(in the rows, 128 means zero)
Each row of numbers stands for one node and depends on some of the facts below. Use the named rows to name the rest.

Some facts about the nodes:
{kivam, bista, gidraku, vaple, rustiklus, sogrel, plumazas, saplugrim, flifu, getrunak, zorom, zotrodon, sugriplir, zafler, kero, drike, fluri, stipin, ladra, vadrom, grapovun, dabukler, varo, ponel, fana, liflen, ginegem, fegror, kliniska, gibutril, nopem} Σ 700
{pusti, plistul, gagol, flegral, para, plakek, pesko, desike, kelik, dravul, mebal, stopak, platul, netre, klibromi, stide, leti, veplok, narur, tratil, mepus, nostozan, kepi, grugo, nidra} Σ 954
{moklal, zugrin, muda, mibro, kepla, nuror, pliflem, rosede, zifur, brivu, naguvil, sesor, klavatul, veban, trolo, bufel, putum, dronok, magir, pleplelo, fidri, kipe, kigra, kletru, goske, zumi, zibofla, semok, klaskun} Σ 932
{kivam, flegral, zifur, sesor, ladra} β foflen
{pusti, sogrel, leti, magir, brida, foflen, tegro, zedin} β soplegus
{moklal, para, trolo, fegror, gibutril} β flubrel
{plistul, kiron, stipin, trodudom, ponel, klaskun} β nusu
{gagol, netre, klasto, flosem, stofle, veplok, nostozan, grapovun} β gife
{bista, dravul, muda, veban} β tegro
{plakek, klibromi, narur} β zedin
{gidraku, kelik, zorom, tratil, vadrom, dronok, nopem} β mopetil
{pesko, vaple, kepla, stide, varo, kletru} β brida
{desike, zotrodon, kipe} β desina
{rustiklus, getrunak, putum, grugo, goske} β flosem
{zugrin, mepus} β klasto
{plumazas, fluri, dabukler, fidri} β trodudom
{saplugrim, naguvil} β skagis
{flifu, nuror, kero, kepi, kigra, liflen} β funan
{mebal, sugriplir, pliflem, brivu} β flidranas
{mibro, zumi} β kiron
{stopak, bufel, ginegem} β stofle
{mopetil, skagis, pleplelo, desina, kliniska, semok} β feplo
{platul, zafler, rosede, funan, fana, flidranas} β lusto
{flubrel, drike, klavatul, nidra, zibofla} β fasel
pusti μ [gibutril]
moklal μ [semok]
bista μ [mibro]
gidraku μ [klasto]
pesko μ [skagis]
vaple μ [trodudom]
rustiklus μ [dronok]
sogrel μ [funan]
dravul μ [mopetil]
plumazas μ [trodudom]
flifu μ [mibro]
getrunak μ [brida]
kepla μ [gife]
netre μ [sesor]
nuror μ [soplegus]
zafler μ [desina]
pliflem μ [ginegem]
klibromi μ [plakek]
veplok μ [klasto]
tratil μ [lusto]
mepus μ [soplegus]
ladra μ [flidranas]
klavatul μ [funan]
nostozan μ [dronok]
veban μ [zedin]
vadrom μ [mibro]
ponel μ [sesor]
liflen μ [flosem]
ginegem μ [fasel]
goske μ [zibofla]
nidra μ [fluri]
nopem μ [flubrel]

Known rows:
semok: 134 132 140 121 127 135 142 124 131 145 112 119 133 127 117 147 123 139 126 133 120 125 137 133 141 137 126 143 121 125 134 127 126 129 125 137 136 132
zugrin: 117 131 140 120 125 134 149 128 129 115 122 116 121 119 134 142 117 117 127 143 125 137 120 134 137 124 144 136 130 131 127 126 127 137 140 129 138 120
ladra: 123 134 126 133 131 126 106 130 113 161 159 119 119 100 129 133 124 130 122 122 123 134 122 110 130 117 128 125 130 130 115 121 120 136 146 135 127 124
foflen: 141 140 141 132 126 124 91 135 132 140 153 122 114 114 104 142 127 111 129 113 124 142 143 125 125 129 137 153 136 110 110 100 126 139 145 154 126 137
flegral: 130 137 135 133 127 129 119 111 124 146 139 120 132 105 118 131 124 124 114 112 120 134 137 139 126 112 126 128 129 125 109 114 120 141 134 139 129 122
fasel: 139 139 133 132 124 135 111 142 140 123 129 124 114 142 116 120 126 113 136 126 137 139 157 152 138 141 128 131 123 126 122 108 125 126 132 151 134 134
ginegem: 125 123 129 117 126 131 130 128 130 131 138 119 120 117 138 119 123 124 134 150 133 134 112 125 137 119 141 120 125 132 117 130 124 128 147 129 135 117
pliflem: 125 147 134 133 131 138 150 131 127 132 134 112 117 139 138 140 124 135 117 119 113 143 137 127 137 135 124 135 126 131 128 145 123 133 144 132 158 119
muda: 120 139 141 136 128 132 130 128 123 144 139 118 126 101 116 151 117 115 117 121 119 136 130 125 131 121 124 147 132 127 127 118 122 135 136 136 134 130
kepi: 137 144 132 130 129 136 147 111 139 136 135 116 128 146 132 118 131 141 113 115 118 142 147 146 133 129 116 118 118 126 110 143 120 129 140 132 158 113
platul: 136 143 132 131 129 135 143 111 136 136 133 116 128 143 131 119 130 140 114 116 119 141 147 147 132 128 118 117 120 127 111 138 121 131 138 133 153 114
nopem: 135 126 119 118 133 127 116 126 109 164 132 119 122 128 143 133 132 168 130 131 118 122 127 113 139 136 144 120 120 132 123 130 125 140 135 135 126 124
gagol: 127 128 134 116 124 133 141 110 130 114 121 118 127 124 137 122 123 124 125 136 127 136 126 148 132 115 146 118 127 130 108 124 126 143 138 130 134 111
klaskun: 114 142 129 140 129 136 139 138 117 132 122 118 119 123 132 134 117 119 124 123 128 137 141 146 139 131 121 122 127 143 136 118 124 133 126 136 132 126
nusu: 134 145 123 139 127 132 104 150 125 122 129 121 104 149 129 119 128 114 139 116 138 144 160 157 138 144 133 117 128 134 124 102 129 135 130 154 124 134
trodudom: 148 157 133 160 128 148 99 127 127 100 125 128 114 175 124 124 111 124 152 127 149 144 174 159 138 116 136 85 110 97 140 93 112 118 139 152 103 156
zorom: 139 125 124 117 131 128 120 124 119 165 130 121 128 127 133 131 133 163 131 135 122 121 129 117 140 137 135 122 117 128 124 130 125 132 132 135 127 126
netre: 130 128 125 113 125 130 131 123 113 125 117 118 121 116 158 133 132 112 121 133 122 139 139 145 133 114 149 128 129 141 102 133 133 152 141 130 129 98
klibromi: 127 139 130 134 129 129 117 112 114 144 140 118 126 110 129 132 125 129 114 109 117 136 136 136 126 113 134 124 131 130 108 117 122 149 136 138 127 119
kletru: 120 139 143 136 128 131 128 127 121 145 141 119 126 98 114 152 117 115 116 119 118 136 129 123 130 119 124 146 132 125 127 117 122 135 136 136 134 129
saplugrim: 135 127 125 120 131 128 121 126 121 160 134 120 125 127 132 128 131 153 131 134 125 125 129 121 138 135 132 119 119 129 123 130 124 130 135 135 130 126

Which node is each row?
No name comes twice in this set of rows, the named rows included.
123 136 110 134 131 129 111 152 101 160 137 121 110 113 157 124 132 114 125 126 130 137 148 135 139 127 121 113 124 153 121 131 127 133 135 135 123 112 : ponel
123 140 127 130 130 130 125 160 109 146 117 118 114 115 156 157 125 103 110 125 120 139 149 138 141 123 124 130 126 142 125 140 131 143 128 132 126 110 : klavatul
134 132 126 129 131 118 94 154 112 176 149 122 115 94 146 149 131 107 113 125 122 137 135 115 132 111 121 131 128 129 108 135 126 138 143 135 119 114 : sogrel
136 140 130 135 124 135 111 143 136 121 128 124 113 142 117 117 125 113 136 125 139 139 160 155 139 141 126 126 122 129 123 106 125 125 129 149 131 133 : flubrel
110 127 148 126 128 118 172 134 125 138 129 127 128 124 95 141 123 142 114 132 150 149 143 161 127 158 107 100 114 118 144 85 133 123 107 122 122 130 : mibro
122 140 120 134 129 135 127 118 111 132 126 118 122 127 143 120 124 136 117 114 122 135 146 149 134 121 134 106 125 141 114 121 123 146 128 135 128 113 : nidra
141 127 113 115 132 133 119 120 87 175 127 124 120 107 150 138 146 147 135 132 116 124 155 115 138 143 139 149 119 150 121 133 131 133 141 134 127 111 : gidraku
155 132 130 113 128 127 107 133 129 139 119 121 117 155 122 140 138 156 141 126 121 129 152 133 138 153 155 143 123 114 120 113 135 144 133 154 127 137 : feplo
113 140 131 137 128 138 141 136 117 131 124 118 121 120 131 137 116 120 120 126 126 135 140 140 140 130 123 125 125 142 135 122 123 132 127 133 134 123 : trolo
110 122 135 122 134 107 133 131 98 164 169 124 117 105 114 144 131 168 110 122 136 149 123 115 116 144 132 98 123 113 121 89 131 143 131 120 112 120 : bista
131 140 124 130 133 133 134 131 127 151 154 114 115 142 143 120 131 148 121 124 120 142 132 117 136 134 120 115 119 131 117 149 120 123 152 130 157 114 : liflen
123 138 123 136 127 136 130 118 119 133 123 120 126 126 135 116 122 130 117 117 128 134 147 156 135 122 124 106 122 141 116 118 120 137 124 135 128 117 : para
132 135 148 131 125 130 128 136 133 158 129 124 132 87 110 156 124 87 115 129 123 134 145 135 133 120 104 165 127 129 124 126 124 122 132 137 135 125 : sesor

Now the same nodes, written a new way:
Known rows:
grapovun: 132 130 116 125 129 114 116 131 124 128 128 124 116 132 133 110 140 122 129 130 134 128 124 122 115 115 128 121 128 140 117 119 131 122 123 121 124 120 117 121 126 118 125 143 129 140 125 118
kiron: 120 138 152 122 103 140 135 132 136 130 139 122 119 127 139 135 131 123 129 124 143 125 128 130 114 118 134 136 125 122 145 131 110 132 109 114 128 125 150 132 137 121 121 158 107 143 119 109
putum: 123 133 100 128 131 116 120 128 131 128 139 118 123 119 133 104 137 120 129 135 127 121 129 129 117 107 126 120 130 118 111 112 134 133 120 127 122 125 117 126 134 112 131 139 124 137 122 115
gidraku: 147 129 118 126 90 113 92 131 110 119 144 143 129 139 145 159 125 137 146 148 150 141 147 126 92 143 116 119 112 144 129 124 126 128 119 129 136 112 117 108 122 112 120 119 128 130 150 135
pleplelo: 124 132 127 130 141 124 124 125 143 117 143 123 128 126 130 128 129 129 116 130 130 127 136 123 124 131 127 127 127 130 126 113 130 142 121 130 119 125 119 120 131 115 130 115 115 132 125 124
varo: 133 130 142 132 123 116 130 124 115 116 125 128 119 139 118 118 133 127 127 121 135 130 129 116 131 112 144 119 130 151 129 129 140 130 123 124 122 116 132 125 134 127 125 128 135 145 135 126
gife: 106 141 102 116 114 134 139 133 132 141 143 127 117 130 137 124 137 116 121 131 145 120 122 111 106 99 131 125 127 118 125 123 109 128 110 128 125 123 131 127 140 121 125 159 119 142 118 106
bista: 149 124 153 129 157 112 108 139 120 114 131 121 113 108 101 122 141 138 120 138 139 132 125 111 133 153 142 111 126 113 116 139 141 149 122 121 122 93 148 147 121 137 99 118 132 144 140 114
klasto: 111 143 76 117 57 120 123 133 112 145 156 141 117 130 157 149 127 118 148 149 157 122 137 117 80 92 122 120 116 109 130 134 105 126 109 138 137 110 130 122 145 121 123 168 132 134 146 113
bufel: 124 134 104 129 132 117 119 128 131 127 138 118 123 119 132 106 136 121 130 133 128 122 130 129 118 109 126 120 129 117 113 113 135 134 120 128 123 125 118 126 135 112 130 138 123 137 122 116
para: 133 129 129 126 124 121 131 125 131 119 115 122 118 116 137 111 128 123 135 120 139 123 132 142 122 147 135 133 127 143 129 127 116 139 126 121 119 126 126 124 132 119 126 138 122 144 123 123
fana: 137 125 144 127 126 122 111 125 122 115 126 128 109 129 124 126 136 120 139 110 133 130 131 114 121 131 129 127 127 133 135 117 127 126 128 123 120 117 117 125 129 120 127 134 126 134 132 124
foflen: 117 140 135 123 110 141 144 126 118 125 140 128 123 138 113 134 131 125 126 120 149 126 128 108 124 105 147 119 127 124 137 132 123 136 107 127 128 119 152 135 144 127 125 140 122 152 127 116
klibromi: 137 131 124 127 126 127 131 122 111 113 116 124 126 124 114 112 130 128 141 117 147 125 133 130 128 141 143 118 128 146 124 128 130 141 121 126 124 124 133 129 135 119 128 122 129 155 126 128
fegror: 137 128 151 130 121 114 121 129 131 120 125 123 115 131 137 119 133 125 129 125 131 130 129 132 122 122 132 132 128 146 132 125 129 127 126 115 122 121 128 122 128 121 123 141 122 137 130 121
flidranas: 113 134 134 118 111 143 131 125 130 125 142 131 106 126 123 142 133 113 135 106 146 124 131 100 114 120 131 131 126 106 148 120 105 131 116 131 121 117 132 133 142 123 129 151 114 134 124 115
liflen: 146 123 149 125 129 126 100 125 115 111 126 127 111 127 115 128 139 121 151 106 136 134 134 115 121 139 126 124 126 127 136 113 131 124 126 121 123 117 118 128 126 115 129 133 123 136 128 127
sesor: 104 133 121 133 108 121 100 121 142 128 141 119 122 139 128 131 121 123 99 104 120 126 139 126 142 103 156 115 134 139 125 108 152 149 144 137 99 153 126 136 132 136 134 155 130 149 126 114
nostozan: 120 135 112 122 121 133 129 144 124 115 93 123 127 116 118 93 148 120 151 127 151 121 121 132 110 158 138 119 140 146 114 117 130 137 130 113 119 147 131 118 132 102 129 117 118 140 105 121
trodudom: 110 139 148 124 98 135 147 129 145 132 140 123 115 128 149 134 127 118 121 124 140 122 127 129 115 105 136 142 126 128 150 134 105 132 113 118 123 126 148 127 142 126 123 164 109 139 123 109
nidra: 140 129 130 125 127 126 122 126 124 116 114 120 122 118 131 113 131 126 141 120 142 126 133 142 121 152 133 128 126 142 126 124 120 137 123 120 123 127 127 125 130 114 127 133 120 148 121 124

Name these rows:
No name comes twice in this set of rows, the named rows included.
138 130 114 123 130 116 108 134 117 129 127 122 120 132 130 109 143 124 136 132 135 129 124 126 110 117 127 117 127 138 111 117 134 120 121 117 127 122 119 122 124 112 125 143 128 143 120 118 : getrunak
139 130 146 131 124 121 121 125 110 114 125 126 122 139 113 119 135 130 134 120 137 133 130 120 130 117 142 116 128 149 127 126 143 128 120 120 126 118 135 127 131 122 125 126 132 149 132 127 : ladra
121 132 132 134 125 116 131 123 143 120 137 120 118 119 138 116 127 121 122 126 124 121 133 132 127 112 132 132 130 127 132 120 128 140 124 127 117 125 123 124 139 121 131 136 121 131 130 120 : zibofla
123 127 143 134 149 103 129 136 162 122 143 116 105 86 136 118 130 127 102 145 122 119 127 125 132 142 135 134 129 93 125 138 121 162 128 128 110 98 137 144 133 142 102 133 121 123 140 104 : mibro
135 129 119 120 146 132 123 127 135 114 124 128 130 126 130 127 129 133 123 126 148 130 135 128 117 169 129 126 123 153 122 117 116 141 121 127 120 129 115 115 123 113 127 109 114 144 117 128 : tratil
130 133 104 128 132 120 112 129 125 126 137 116 127 119 127 105 139 123 136 134 130 123 130 133 114 114 124 117 129 115 110 110 137 132 117 124 126 126 119 128 131 107 131 138 122 140 119 116 : goske
137 128 147 130 123 116 119 129 129 121 125 124 116 131 135 119 134 125 129 124 132 130 128 129 123 124 132 130 128 146 132 124 129 126 125 117 122 120 126 122 127 120 123 140 124 137 130 121 : drike
145 124 148 126 128 125 103 126 117 113 125 126 113 129 118 126 138 122 146 111 135 133 132 118 121 135 127 124 126 132 134 115 132 124 125 119 124 118 120 126 126 115 127 133 124 137 128 126 : zafler
95 138 131 133 133 128 148 139 163 111 121 130 127 126 129 118 136 123 109 134 134 123 127 111 120 142 138 132 141 148 132 111 132 147 135 126 108 146 123 106 137 114 132 93 109 114 118 125 : dronok
122 133 115 128 123 120 147 119 122 117 116 128 118 125 126 111 126 122 126 118 142 121 131 122 132 128 147 124 130 152 128 131 122 142 126 134 116 121 126 125 141 129 129 127 134 148 133 126 : plakek
106 141 95 115 115 133 138 133 132 143 143 127 117 129 138 121 138 115 121 133 145 119 121 111 103 96 131 124 127 117 122 123 110 126 110 128 126 121 131 127 139 120 126 162 120 143 116 106 : flosem
115 133 122 131 138 120 132 123 150 119 144 125 124 127 137 127 126 125 109 131 128 125 135 119 124 124 129 130 127 133 127 114 125 142 123 134 115 125 115 118 134 120 131 118 117 128 127 123 : semok
124 134 127 125 120 125 118 149 123 119 103 124 123 130 119 97 154 120 146 132 141 127 116 123 108 133 134 118 140 148 114 114 144 123 130 107 122 143 130 116 126 103 125 124 121 132 111 119 : rustiklus
145 132 77 121 77 112 99 129 94 127 129 135 126 117 144 128 128 127 170 144 156 127 144 144 88 141 120 113 116 127 114 127 119 132 119 132 137 115 119 120 133 108 125 145 137 143 143 126 : veplok

Now the same nodes, written a new way:
Known rows:
drike: 141 129 127 121 120 140 110 149 94 158 143 139 119
pliflem: 62 197 167 148 92 106 138 143 197 139 160 116 121
zedin: 176 98 154 95 123 117 135 24 120 102 117 118 131
plakek: 113 85 105 89 125 144 155 50 98 91 127 118 109
dravul: 77 101 127 69 130 102 162 81 127 50 114 127 110
bufel: 137 141 99 174 129 130 134 135 144 163 128 129 131
stofle: 176 137 165 156 125 159 119 122 138 142 116 118 157
saplugrim: 150 128 132 143 126 142 101 170 94 159 135 142 129
kigra: 148 115 84 199 148 108 114 144 116 134 109 134 121
funan: 183 106 153 168 148 132 115 135 121 128 93 123 156
kepi: 128 97 100 171 147 168 118 155 89 101 106 122 126
flifu: 160 153 101 116 151 85 89 217 110 56 151 142 124
rosede: 135 148 106 170 127 133 135 130 147 169 131 126 135
gagol: 119 123 118 149 129 186 133 146 115 131 122 116 134
fegror: 143 126 126 121 119 140 112 148 93 161 138 140 119
flubrel: 172 129 165 146 129 151 123 110 135 138 112 117 154
moklal: 102 147 120 146 134 81 137 157 174 116 120 140 127
rustiklus: 101 144 145 102 121 102 114 200 137 133 122 158 122
zugrin: 138 144 103 179 128 128 133 136 144 163 127 129 132
stipin: 142 131 128 122 120 138 113 148 96 161 139 139 121
magir: 133 104 88 115 135 86 150 35 127 128 134 124 103

Which node is each row?
No name comes twice in this set of rows, the named rows included.
142 112 116 75 94 98 156 63 57 115 124 146 85 : kivam
174 138 171 148 122 158 123 118 145 147 117 118 160 : lusto
131 115 117 164 138 184 123 157 110 118 113 121 141 : desike
157 145 192 178 104 151 90 92 128 123 141 102 124 : fasel
169 151 165 150 117 165 126 134 141 157 118 115 153 : mopetil
103 157 134 120 107 207 158 130 140 159 143 105 148 : mebal
116 129 120 141 125 193 137 143 118 133 126 114 140 : platul
78 133 138 120 133 147 136 183 156 91 103 136 140 : nostozan
132 204 116 83 119 111 119 220 142 97 177 129 127 : vadrom
140 141 135 124 117 147 117 158 101 170 145 138 127 : fana
170 88 154 88 138 111 144 29 123 109 114 118 139 : soplegus
129 152 129 122 111 153 120 170 104 181 148 136 120 : zorom
181 111 149 100 103 113 159 27 104 91 105 122 120 : foflen

